Each row of numbers stands for one node and depends on some of the facts below. Use the named rows to name the rest.

Some rows with their names:
j_11: [  0  -2   5  10 -33 -15  13   6  18 -13 -21   9   1 -14   9 -19  -7  -2
  -1  -3  11   4 -14  -7]
j_68: [ 30   5  34 -10  12   7  -4 -12  18  28  50   2   1   7   0  -3  -1 -34
 -11   4  -8  -7  12  25]
j_730: [ 27  -3  24   7 -49  -7  -4 -19  40   3  44   8  -2  12  -2 -32  -9 -26
  -1   0  -9  -7  -8  29]
j_241: [  9   2   6   2   0  -2   3   4 -10  22   2   7   0  -1   5   2  -3   4
  -1  -5  -4   4 -11   8]
j_898: [  5  -1 -17   4 -22 -16 -10  -2   1   1  25 -27   1  -3  -7  -5  -3   2
   0 -15  21  -8   3 -22]
j_970: [  9   9  12 -28  21   9 -10 -15  42 -26  48  -2  -1  26   3  -5   2   3
  19 -38  -2  -6  27 -11]
j_530: [ -3 -14  -5  -7 -19 -12  -5  12   9 -16 -11 -10  -2 -15   1   6  -5  -3
   9  -5  12   1   8 -11]
j_182: [ -4   4 -13 -22   4   6   3   3  -2  -9 -19 -24  -5  -2  13  16   1  -2
   3 -10  18 -16 -10   7]
j_444: [  6   9  -6  -1  -3  13   7   8  -8   3  -8   6   0  13   6   2  -4  10
   2  -3  12 -11 -28  13]
j_426: [ -5  10 -11  13 -52 -14   3  13   6   1  30  -5   0 -22 -10  -6   6   6
 -10   0   0  -4  -3 -12]
j_401: [ -6   2   2  -5   3  -6  -8   5 -30  -7   0  19   7 -13   3   6  12  13
 -10  -4  -4  -6   7   5]
j_571: [ -6   9  -5  -3 -22  -8 -10   8  -5 -11 -33  36   5  -4   4  52   3   8
 -13 -19 -18  -2   3   8]
j_603: [  3   2   5   7  29   0  12 -13 -12   9 -27   6  -3  19 -10  34   5   4
   1  10  -7  -3  -3 -13]
j_971: [ 10 -20   4 -13  20   5   4  -5 -35 -37 -48  -9  -9   6   7 -15  -1  11
 -14   4   4   6   9   3]
j_749: [ 10  -3   7   7  14   3  16  -8  -8 -11 -54 -15  -8  19  -9  14   4  13
  -2  -4   1   4  10  -1]
j_64: [ 11  14  10   4   3  10   6   2 -24 -11  -6  31   0 -19   0  13 -13  -5
  10   7  17   5  -8   9]
j_586: [-9 11 12  3  6 -1  5  3  0  2 18 -5 -5 -4 -7 34 -6  9  4 18  3 -1  9 11]
j_357: [-15   6   2   3 -43  30  -5 -17  64 -32  33 -24  -2  -4 -14  -6   2  -8
 -12  -7 -16   9  -1  28]
j_902: [-10  -3  -2  -9 -21   7   8  16  -7   1   0 -19  -2 -12  -6  11  -1   6
   3   8  -7  11   7  17]
j_686: [  4  14  -8   1   5  12  16  -1  -5  14 -17  10   0  -5  -1   8   4   1
  -2   7  -9  -3  -4 -13]
j_923: [ 11   2  13  13 -37 -10  -3  -4  10  32 -16   5  -3   8  -3   3  -2  -4
  -2   5  15  -4   0  -7]
j_146: [  6  -1   1   8 -12 -17  -3   3   5   3  11   3   3   2   0 -17  -6   3
   1   7  10   3 -22   0]
j_594: [  4  13  18  -6  16  -4   0   8   5  29  47  20  -6  20   9   0 -10  15
   0   3  -8   4 -11 -11]

How the nodes are related:
γ: uses; ψ: refers to; Π: hangs directly under
j_11 {Π=j_428}
j_124 {Π=j_436}
j_146 {Π=j_428}
j_169 {ψ=j_344 j_378 j_415 j_209 j_870, Π=j_428}
j_182 {γ=j_444, Π=j_970}
j_209 {γ=j_436, Π=j_834}
j_232 {γ=j_571, Π=j_87}
j_236 {ψ=j_971 j_11, Π=j_87}
j_241 {γ=j_898, Π=j_730}
j_275 {γ=j_600, Π=j_970}
j_294 {γ=j_992, Π=j_730}
j_344 {γ=j_647, Π=j_436}
j_345 {γ=j_662, ψ=j_730 j_555 j_68 j_586 j_64, Π=j_87}
j_357 {Π=j_600}
j_378 {Π=j_68}
j_401 {γ=j_426, Π=j_87}
j_415 {γ=j_241, Π=j_87}
j_416 {Π=j_970}
j_423 {Π=j_600}
j_425 {γ=j_209, ψ=j_530 j_902 j_124 j_294, Π=j_428}
j_426 {Π=j_600}
j_428 {γ=j_275}
j_435 {Π=j_970}
j_444 {γ=j_416, Π=j_428}
j_447 {γ=j_169, Π=j_730}
j_448 {γ=j_568, Π=j_834}
j_467 {Π=j_68}
j_530 {Π=j_970}
j_545 {γ=j_232, Π=j_87}
j_555 {Π=j_357}
j_568 {γ=j_425, Π=j_834}
j_571 {γ=j_401, Π=j_436}
j_586 {γ=j_970, Π=j_357}
j_594 {γ=j_344, Π=j_730}
j_600 {γ=j_730, ψ=j_902 j_415}
j_603 {γ=j_605, ψ=j_730 j_423 j_962, Π=j_834}
j_605 {γ=j_971, Π=j_970}
j_614 {Π=j_970}
j_64 {γ=j_448, Π=j_428}
j_647 {Π=j_834}
j_662 {Π=j_600}
j_679 {ψ=j_789 j_68 j_423, Π=j_970}
j_68 {γ=j_832, Π=j_730}
j_686 {γ=j_68, Π=j_834}
j_705 {γ=j_428, Π=j_436}
j_722 {γ=j_849, Π=j_428}
j_730 {Π=j_428}
j_749 {γ=j_789, ψ=j_436 j_232 j_64, Π=j_600}
j_751 {Π=j_436}
j_789 {Π=j_436}
j_801 {γ=j_64, ψ=j_357 j_705 j_571, Π=j_600}
j_832 {γ=j_722, ψ=j_614 j_849 j_416, Π=j_428}
j_834 {γ=j_146, ψ=j_182 j_11, Π=j_600}
j_849 {γ=j_876, Π=j_436}
j_87 {Π=j_436}
j_870 {Π=j_87}
j_876 {γ=j_679, Π=j_834}
j_884 {γ=j_801, Π=j_68}
j_898 {ψ=j_426 j_448, Π=j_970}
j_902 {γ=j_236, Π=j_357}
j_923 {ψ=j_789, Π=j_68}
j_962 {γ=j_884, Π=j_600}
j_970 {γ=j_594, ψ=j_971 j_530 j_232, Π=j_436}
j_971 {γ=j_749, Π=j_87}
j_992 {γ=j_182, ψ=j_294, Π=j_87}

Rows to name:
Some rows may be nodes named above.
[ -3  -8 -12  -7   3   9  -3   7 -21   3   8  20   1  -2   6 -22   4   6
  -1  19   0   3  15  12] -> j_415
[ -4  -3  11 -10   4 -10  -1  14 -23 -21 -35  33   2 -18   3  12  10  12
  -4  -5  -5  -7  17  12] -> j_232
[  1 -17   1   8 -46   3   1   9  11  40   1  10  -2  -9   5 -12   4  -9
  -2  -1   3   9  -2   0] -> j_378
[ -8  -3  -6  11 -29  -7  -5   6  -4 -11  -7   1   1  14   3  -3  -2  -5
  -5  -5   6   2  -1 -16] -> j_751
[  2 -18   2  10 -39  -3   0   6   3  33  17   8  -3  -7   8  -2   1  -5
  -1   3   7  11  -7   3] -> j_378
[  4  11 -14  -1  51  -6   9   0   2  18  -8   4   2  -3  -5   6   6  -5
  -6  18 -12  -3   0 -13] -> j_876
[ -8 -10  10   2  13  11 -11  -2  32 -53  36  12   1  29   1 -14  -1 -30
   6 -18  -2  -4  15   4] -> j_436
[  3   5  -7  -2  25  11   2  14 -25  -7  -9 -26  15  19  14  21  -4 -10
 -10   9  -8   3  11 -13] -> j_849
[ 15   4  -3   9  -8  -7  -7  -9  24  11 -15  -2   6   5  -4  25  -1   2
   5  -2  26  -8  16 -18] -> j_679
[  1  18  -9   1  24   6   4  -7 -30   6 -15  15  -3 -27  -8   2   3  -6
   7   7  -1   8  -6 -11] -> j_568
[ -6   7   7   4  40   5   5   4  -2   2  14   9  -3 -19  -5  28   3   5
   5  15   4  -2   5   5] -> j_962
[-18  -9  -3   0   8 -15   2  -4  17  -1  16 -10  -3   4  -8   2   4  -1
   3  12 -10  -2 -14 -24] -> j_647
[ -7  -3  12   1  40   8  -5  -9 -18   5 -31  12   5  19  -7   5   2   9
   0   5   7 -11  12   4] -> j_345
[ -5  -8  11   3  -1  10 -11  -5  32 -58  40  21   1  31  -1 -18   2 -29
   4 -19   0  -6  15   3] -> j_436
[11  4  2  0 71 -2 12 10  8 15 13 -3 11 -9  4  1 -7  4 -8  3 -2  1 -8  0] -> j_722
[ 12   2  -1   1  74  -1  14   9   9  11  13   3  12  -8   4  -3  -9   1
  -5   5  -5   0 -10   0] -> j_722
[ -8   0  11  -8 -10  -8  -2  15 -17 -21 -18  35   5 -25   6  13   8   7
  -2  -9  -2  -8  16  11] -> j_232
[  0 -11  -4  -7 -27 -18  -3  13  16 -12 -16 -14  -1 -16   2   6  -2  -3
  11  -8   9   3  10 -13] -> j_530
[ 14  11  10  -1  12   0   8   1 -25 -13  -7  23   2 -16  -2  14 -13  -5
   7   9  11   5 -11  12] -> j_64
[ 14 -10 -10   0  72   7  -5  -3 -13 -12   9 -18  -8  -4   4  26   0  14
  -1 -13  11   3  10  -6] -> j_605
[ -8   0  -1  -4  24   6  -6   2 -18   5   3  15   3  -7   1  -5   6  10
  -8   2  -2  -7   5   6] -> j_545
[ -7 -11  -3   3 -45  -1  -4  24   4 -16 -20   4   0  10   0   6  -4  -9
   3 -11   2   5   7 -11] -> j_124
[ 28  -4  23   5 -63 -10  -5 -16  40   6  39   7  -1  14  -2 -25  -6 -26
  -2   0  -4  -8  -8  29] -> j_730
[ -6 -10 -11   4  13 -11 -13  -2  13   2  14 -13   1  -6   3  12  -1  -3
   2  -9  13  -2   1 -16] -> j_435
[ -2  13   2 -14  40   0  18 -26  26 -20   3   3  -6  10  -6 -30  20 -20
   6 -10 -35  -3  -6  -6] -> j_834
[  5   5  -4   1  33   9   3   7 -26 -10 -10 -31  12   8  11  18  -1  -7
  -8  10 -14   2   9  -8] -> j_849
[ -2   6 -17  -5 -18   5  13  -6 -21  13  -6  24  -3  -7  -3  -1   8  -2
   8  18  -9  10   1   0] -> j_209
[-10 -18 -14  -3 -26   0  -9   7  -6  -3   8   9   3   5   2 -27   4   5
  -3  17   9   3   4   3] -> j_870
[ -1  -1 -12  11   8  -6  -3 -12 -14   9  -7 -20  -1 -28  13  14  -9  10
  12 -16 -14 -12  15   3] -> j_275
[-10  -3  -1  -6 -22   8   7  17   0   0  -8 -17  -4  -9  -7  10  -3   5
   3   5  -5  12   9  17] -> j_902
[ -6 -16  -2   4 -40  -4  -3  19   2 -16 -16   1   0   4   1   0  -4  -5
   3  -6   1   4   6 -10] -> j_124
[  2  -1   1   4  37  -2  10 -16 -11   8 -33   3  -3  27 -10  28   5   3
   2  11  -6  -6  -2 -11] -> j_603
[  1   0   7   7 -26 -11  -7   4   5  32   7  -5  -3  -2  -1 -10  -1  -7
  -4  -2   9   6 -11  -7] -> j_467
[-16  -4   3   0   2 -12  -2   4   6 -12 -34   6   1  -3   3 -47   3   1
  -4  -4  18  -2   7  -9] -> j_236
[ 17  14   6   3  33   5  10   6  -7  15 -18 -16  14  14   8  -4   1   7
  -2   6  -8   2 -11  -9] -> j_832
[  9   8   1  -3  25   4   3  10 -19  11 -20  18   2  -4  -7 -28 -11   6
  16 -11   6  16  -6   6] -> j_425
[-11   4 -13   3  31  10 -13   1  -4  -2 -17   7  -1   1   7  17  -9   1
  -7  -5 -14  -3   7   5] -> j_705
[ -8   6 -12  -2   4   6  11  -9 -52  -1  17  -4  -3 -29 -13   3  -1  -6
   2   3 -11   2 -16 -17] -> j_448
[ 8  2  1  2 73  5 13 10 11 10  5  1 12 -4  5  6 -9  3 -8  3 -1  1 -6 -2] -> j_722
[-10   2  -4  12 -12  -5   1   1  15   3   1 -12  -2 -11  -6  -4   4   2
  -2  10   6   6  -5  -5] -> j_662
[ 12   0   6 -10 -17   7   6  21 -11  10 -14   3  -3 -11   2  -5  -6   0
   3   1  -4   1 -10  10] -> j_294
[ -6   2   3  -4   0 -15 -10   2 -24  -8  -6  26   6 -15   3   3  13  16
 -10  -7   0  -7   7   5] -> j_401
[ -7   3   4   3   3  16  11 -17  34  -5  23 -21  -2  10 -10 -35   8  -4
  17  -9 -40   0  16  29] -> j_600
[ -9   4   2   3  -7  18  10 -17  35  -2  22 -18  -3   9  -9 -29   8  -8
  15 -11 -41   1  18  35] -> j_600
[ 13  -2  10   4   7  -6   7 -26  12 -15  40  -8   5   4   4 -41 -12  -1
   9 -17 -32  -1 -21  36] -> j_428
[ -4  -5  -8   2   5  -6 -13   0  15  -1  21 -16   0 -11   1   8   2   2
   4  -7  16   2   1 -15] -> j_435
[ -1 -15 -10  10 -45  -8   8  -5   6  16  -8   7   7  23  -1 -19  -1   9
   7  -6  12  11 -17  -5] -> j_169
[-10  20  -7  -3  21  19  -2 -12 -12  18 -27   7  -2 -12 -14  14  -4   2
  -3  -2  -7  11  -9   2] -> j_801
[-15  -9  -4 -15   2   4   1   3  -9   3  47  22  -2  30  10  14  -6  12
   4   6  -8   7   9 -10] -> j_344
[ -8 -10  -5 -16  25  28  -4  20 -18  -2 -23   3   0  22   0 -16   4   7
   5  -1   4 -14  -2  10] -> j_992
[ 10   1  -1   2  74   4  12   9   5  18   6   3  13 -10   5   0  -8   2
  -7   2  -2   3 -10   1] -> j_722
[ -5 -10  -2  15  -3 -12  -7   0  -4 -20  18  -1  -2  24  -4  28  -6  -7
  -3  11  12  -2   7  -4] -> j_789
[ -1 -11   6  -5 -32  28 -14 -20  27 -46  15   9   4  15   0 -67   8  -9
  -6   4  -6 -11   9   3] -> j_87

The same nodes again, as new rows of numbers:
Named rows:
j_722: [ 19  13   0 -12 -19   7   1  11  11  -5   6  12   1]
j_11: [ 20   1  -6 -12 -15 -11   2  13  12  -4  11  10   2]
j_730: [ 20  -4  -1 -39 -16  14 -18   6  12 -22  17  -1  -5]
j_169: [ 15  45 -22 -32 -26  18   7  13  13  12   3  -2  -3]
j_832: [ 34  16  -6   7 -13  11  10  -3  12   2   7  20  -1]
j_64: [ 23 -10  -3 -27 -20   0 -10  -2  17 -14  14   4   6]
j_124: [ -5  -3  -1 -16  -6 -12   6   5  22  13  -4   6   4]
j_344: [ -7  16   8  -7 -52   4   7   4  21  14  -8   2   3]
j_849: [-4 -8  9  2 -4  4 14  5  9 -1 -3 16  7]
j_962: [ 24  -5  10  12 -26   0   9 -21  19   4  22 -14  15]
j_423: [ 6  8 11  1  1  3 -1 -4 19 -3 32 -8  4]
j_294: [ 26  12  -9  -7 -57 -16 -10  16  15  -4  10  21  10]
j_647: [  5  17   4 -21  15   1  21   4  16  13  34  -8  -6]
j_448: [  8  11  13   6 -14  -4  18   7  14   7  33  -2   4]
j_876: [-3 20  1 -5 18  3 18  7 10  6 36  0 10]
j_345: [  3  21   0  27  34   5 -10 -26  16  14 -11  12  12]
j_545: [ -2  25  14  16  -5  -6   5 -15  12  13 -14  16  11]
j_236: [ -5  15  -2 -29  60  -7  11 -18  15  15  -9   7  -4]
j_182: [ -9 -37  -2  -3  10  -4  12   3  25   7  -5  16   2]
j_679: [-25 -20 -15 -20  45  29   4  -6  18  -3   6   9   3]
j_605: [-10 -37 -23  62   2   1   5  17  16  -2 -16 -19  -2]
j_436: [-19   7   5  -8  50  -1  -7  14  19   0   8  20 -11]
j_428: [ 19  12  -5  -7 -26  -1   3   8  10  -4  12  13   2]

Rows to name:
A row may be one of the nodes named above.
[  6  16   8   5 -42 -20  10  13  22  23  28   4  14] -> j_902
[ -6  33  26 -26 -42 -10   2 -11  21  26  -9  24  15] -> j_415
[ 25  21  10  36 -39 -15  14  -9  25  21  28   2   5] -> j_686
[-17   7   3  -8  48   0  -8   9  20   0   9  18 -10] -> j_436
[ 14   5 -10 -23  -1   9   5   9  11  -1  10   8  -5] -> j_146
[ 27   6 -10 -12 -63 -15 -11  20  14  -5   7  20  11] -> j_294
[ 28  33 -10 -28 -73   8 -11  29  12  -5   5  10   3] -> j_378
[  4  30   3  29  44   4 -14 -32  20  12  -9   6  11] -> j_345
[  5 -11  12  25 -29  -6  11  -1  16   2  -5  20   8] -> j_705
[-12 -26 -10  38  24   7 -11  11  11 -13  -5 -33 -10] -> j_789
[  6  49 -10  -2  -7  -4  12   8  19  23  21  -2   3] -> j_600
[ 4 30  7  9 -4 -4 17  9 20 12 37  5  1] -> j_568
[ 34  22 -16 -13 -30  14 -15   3   9 -17  10  16   2] -> j_923
[ 11   8 -30  57  45 -12  -1   8   9   3  19 -33   0] -> j_749
[ 19   9  -2   1   0   4  32 -14  13  12  18  -6   5] -> j_801
[-10 -12  -8  46  33 -28  -9   8   8  -3 -21 -26  -1] -> j_971
[-3 14  0 -3  3  2 18  8 10  4 37 -3 10] -> j_876
[ 24  33 -10 -20 -84   6  -9  25  12 -10   2   8   2] -> j_378
[ 10  10   9  26 -14  -4  -2  -7  24   8  37   0  12] -> j_586
[ 20   4  -5   0   3   7  29 -10  12  15  24  -2   5] -> j_801
[ -7   0  13 -16  22 -20  -5 -15  14   7 -11   6   3] -> j_232
[-13 -34  -9  -8 -10  -9   6   8  29  11  -6  10   4] -> j_530
[ -6  15  -3 -29  62  -7  10 -14  13  14 -14   9  -7] -> j_236
[ 40  -3  -1 -15 -46   7 -24   2  19 -19  13   9  -3] -> j_68
[ -4  -7  -1 -42  19  24  26 -10  25  19   1  28  -3] -> j_898
[ 21  26  -3  28  12 -17  20  -3  15  21  31  12  10] -> j_834
[  8  21 -19  92  19  -3 -10  -2  11   2  29 -29   9] -> j_603
[  0 -14 -18  -5  37  -5   8  -4  26  19  -5  18   5] -> j_970
[ -6  24   2  -8  20 -10   5 -10  16  22 -14   9   3] -> j_992
[ 32  19  -3  10 -16   6  13  -2  11   2   5  16  -4] -> j_832
[ 34  14 -11   4 -12  10   7  -3  13   6   5  14  -3] -> j_832
[-10  49  11  14 -27  -4   7  26  20  14  36   5   0] -> j_209
[ 12  42 -20  -7   9  -4  -6  19  15  13   9  23   0] -> j_425
[-11  25  17  -3 -31  -1   1  -1  15  17 -18  -1   5] -> j_870
[-10 -28  -5  37  22   7 -11  11  12 -15  -4 -31  -7] -> j_789
[ 34  19 -12  -7 -23  19 -15   7  10 -11   7  15   3] -> j_923

